Questions about the table below. Indices start at 0.
1) Give the entry in row 0 and column 0.
2) Give the entry at row 0, column 1.
3) Give the entry directly below the largest entry.
4) Give the entry in row 1 and column 0.
5) Give the entry in row 0 and column 2.
6) Give the bottom-right entry.
7) Give the entry directly below the smallest entry.
8) Give the entry at row 1, column 1.
[[ 13 -18  21  -1 -14 -15  -4   7  -1   5   0  -5   4  -3]
 [ 14   7 -11  13  17 -21  -8 -34  20  -9 -14   2 -14  -5]
 [ 13   2   9 -15   9  16  13   4 -20   5  12  -1 -10 -17]
 [ -5   7   0  12  -4   9   4  -1  -1  -1  -4  -6  -6 -11]
 [ 10   5 -11  -7  -4  -8  13  -3   2  12 -16  11   9 -15]]
1) 13
2) -18
3) -11
4) 14
5) 21
6) -15
7) 4
8) 7

X =
[[ -9   3  13   8 -11  -9  13 -11]
 [-16  -9  17  -7   7  -3   1  29]
 [ -2 -13   8   2   4   6   1  21]
 [-23  -4  18 -17  12  -8  -3  32]
 [ -8  -8   7  -8  10   2  -5  26]
 [-17  13  11  -5  -7 -18   8 -14]
 [-23  17   6 -26  10 -20  -8   3]
 [-22  -2  16 -19  13  -9  -5  31]
 [ -3 -13  12   7   0   5   6  18]
 [-21  -5  27   4  -7 -10  16  11]
 [ -4 -13  14   9  -3   4   9  15]
 [ -8  -7   6 -10  10   1  -5  25]]
Counting starts at 0.
What is the entry just left of the largest entry?
Answer: -3
What is the entry in the top-left corner?
Answer: -9
The entry in row 0 and column 2 -> 13
The entry at row 2, column 0 is -2
The entry directly above -18 -> 2
What is the top entry of the column that holds the largest entry?
Answer: -11
What is the entry in row 1 and column 0?
Answer: -16
The bottom-right entry: 25
The entry in row 0 and column 1 is 3
The entry at row 2, column 2: 8
What is the entry just left of -20?
Answer: 10
What is the top entry of the column that holds the smallest entry?
Answer: 8
The smallest entry -> -26
What is the entry in row 2 and column 1?
Answer: -13
What is the entry directly above the largest entry?
Answer: 21
The entry directly above 25 is 15
The entry just right of -19 -> 13
What is the entry just left of 5?
Answer: 0
What is the entry at row 1, column 2?
Answer: 17
The entry just right of 0 is 5
What is the bottom-left entry?
Answer: -8

Questions about the row below.
1) Read off the 3rd entry from the right.
2) Read off the 2nd entry from the right.
3) Read off the first entry from the left.
4) Read off the third entry from the left.
[40, -26, 39, 19, -20, -16, -35, -20]
1) -16
2) -35
3) 40
4) 39

Read these off the matrix that follows.
1) Read off the last entry, reading row by row.
2) Read off the entry just left of 4.
3) Read off the entry just left of the largest entry.
4) Read off the third entry on the diagonal from the top-right corner.
5) Read off the largest entry in the last row.
6) Read off the entry just right of the centre entry.
7) Read off the entry in the bottom-left corner.
8) Read off the first entry in the row that holds the smallest entry.
[[ -4  -6  -4   4  -3]
 [ -1  -2  -1   1  -1]
 [  0   0   0   0   0]
 [  0 -27  34  16  24]
 [ -6 -10  -7   6  -7]]
1) -7
2) -4
3) -27
4) 0
5) 6
6) 0
7) -6
8) 0

[[ 13.655  -8.636   5.223 -16.346  -7.332  -9.316 -12.691 -26.395  -7.719
   -8.037 -16.778  -9.406  -3.220]
 [ 13.327  -6.449   4.823 -16.518  -5.291   0.840 -12.392 -26.483  -8.259
    7.445 -12.550 -15.226  -0.958]
 [-17.536  -7.017 -11.880   1.667   7.615  -5.700  -1.167   4.969  -3.356
  -11.641   2.442 -17.861 -11.635]
 [-15.138   0.820 -10.073  -7.783 -13.370 -19.647   6.438   5.428  10.945
  -17.706   1.950 -11.880 -12.621]
 [-15.893  -0.679   5.326 -24.217   7.358 -19.312 -13.169  -5.966  -6.664
  -20.016 -21.070 -17.693  -1.085]
 [-18.862 -20.478 -11.674 -19.140   7.431 -17.917 -11.493   5.473  -9.819
  -17.659 -16.344   1.709 -13.423]
 [  2.661 -20.479  -3.183  -7.575 -15.006   2.265 -20.255 -14.749 -28.110
  -15.275 -21.726   1.684 -12.566]
 [ 13.311  -8.266   4.270 -15.536 -14.353 -19.580 -11.145 -14.932  -6.428
  -21.344 -20.404   1.754 -13.664]
 [-18.910 -20.357 -11.815 -17.327   7.645 -18.063  -9.786   5.512  -7.779
  -15.365  -2.204   0.795 -13.214]
 [-11.187   0.234 -11.580  29.457 -15.041   2.937 -10.035  -4.211 -12.244
   -7.836   2.033 -17.708  -1.931]
 [ 13.149 -20.194  -9.940   7.957 -13.214   2.939 -12.488 -25.097 -14.628
   -7.880   1.076  -9.424 -12.432]
 [ 13.659  -8.429   5.223 -16.286  -7.377 -10.031 -12.698 -26.402  -7.725
   -8.404 -17.041  -9.461  -3.337]
 [-17.936  -5.335   4.711 -15.754 -13.164   2.503 -21.226 -18.851 -19.711
   -9.319 -21.925 -15.576  -0.824]]
The entry just right of -7.017 -> -11.880
Which number is the entry just right of the centre entry?
A: -14.749
The entry just left of 4.711: -5.335
The entry just left of -12.698 is -10.031
Which number is the entry just left of -15.226?
A: -12.550
Which number is the centre entry?
A: -20.255
The entry just left of the centre entry -> 2.265
Which number is the entry just left of 4.823?
A: -6.449
The entry just left of -6.664: -5.966
Which number is the entry just left of the largest entry?
A: -11.580
The entry just left of -12.621: -11.880

Read these off the row that follows.
1) The entry just left of the smallest entry?
2) The 3rd entry from the left?
3) The entry just right of the smallest entry?
4) The entry just left of 3.51?
5) The entry just left of -72.06?
6) The first entry from the right?
7) The entry just right of 37.51?
-27.11,7.14,37.51,76.39,-133.46,-72.06,84.11,3.51,-179.96,176.17,-6.56
1) 3.51
2) 37.51
3) 176.17
4) 84.11
5) -133.46
6) -6.56
7) 76.39

Read these off the grid that follows. Rows and columns are numbered from 0.
1) Find the entry just right of the largest entry.
2) Find the entry directly below 418.
3) Find the entry at row 0, column 1.
4) Find the entry just left of the centre entry.
5) Find the entry at row 0, column 2.
6) Find the entry at row 2, column 0.
7) Find the bottom entry of the column that holds the largest entry.
8) Find the bottom-left entry.
763	663	437	519	366	143	148	79	166	563	358	503	269
715	648	691	587	751	607	87	170	163	100	655	614	330
558	267	735	350	761	678	531	371	93	143	109	636	784
186	732	797	463	233	557	371	322	141	697	112	526	459
76	540	604	382	497	573	189	742	379	348	684	252	357
320	170	264	495	745	627	418	117	734	730	659	309	421
227	158	72	543	779	710	710	739	89	500	598	699	478
233	112	440	554	782	259	103	744	248	761	375	735	654
112	573	770	424	145	573	89	499	277	257	776	357	608
346	653	693	489	278	455	143	732	736	196	112	455	316
170	563	370	758	289	390	717	203	751	276	256	663	507
1) 463
2) 710
3) 663
4) 627
5) 437
6) 558
7) 370
8) 170
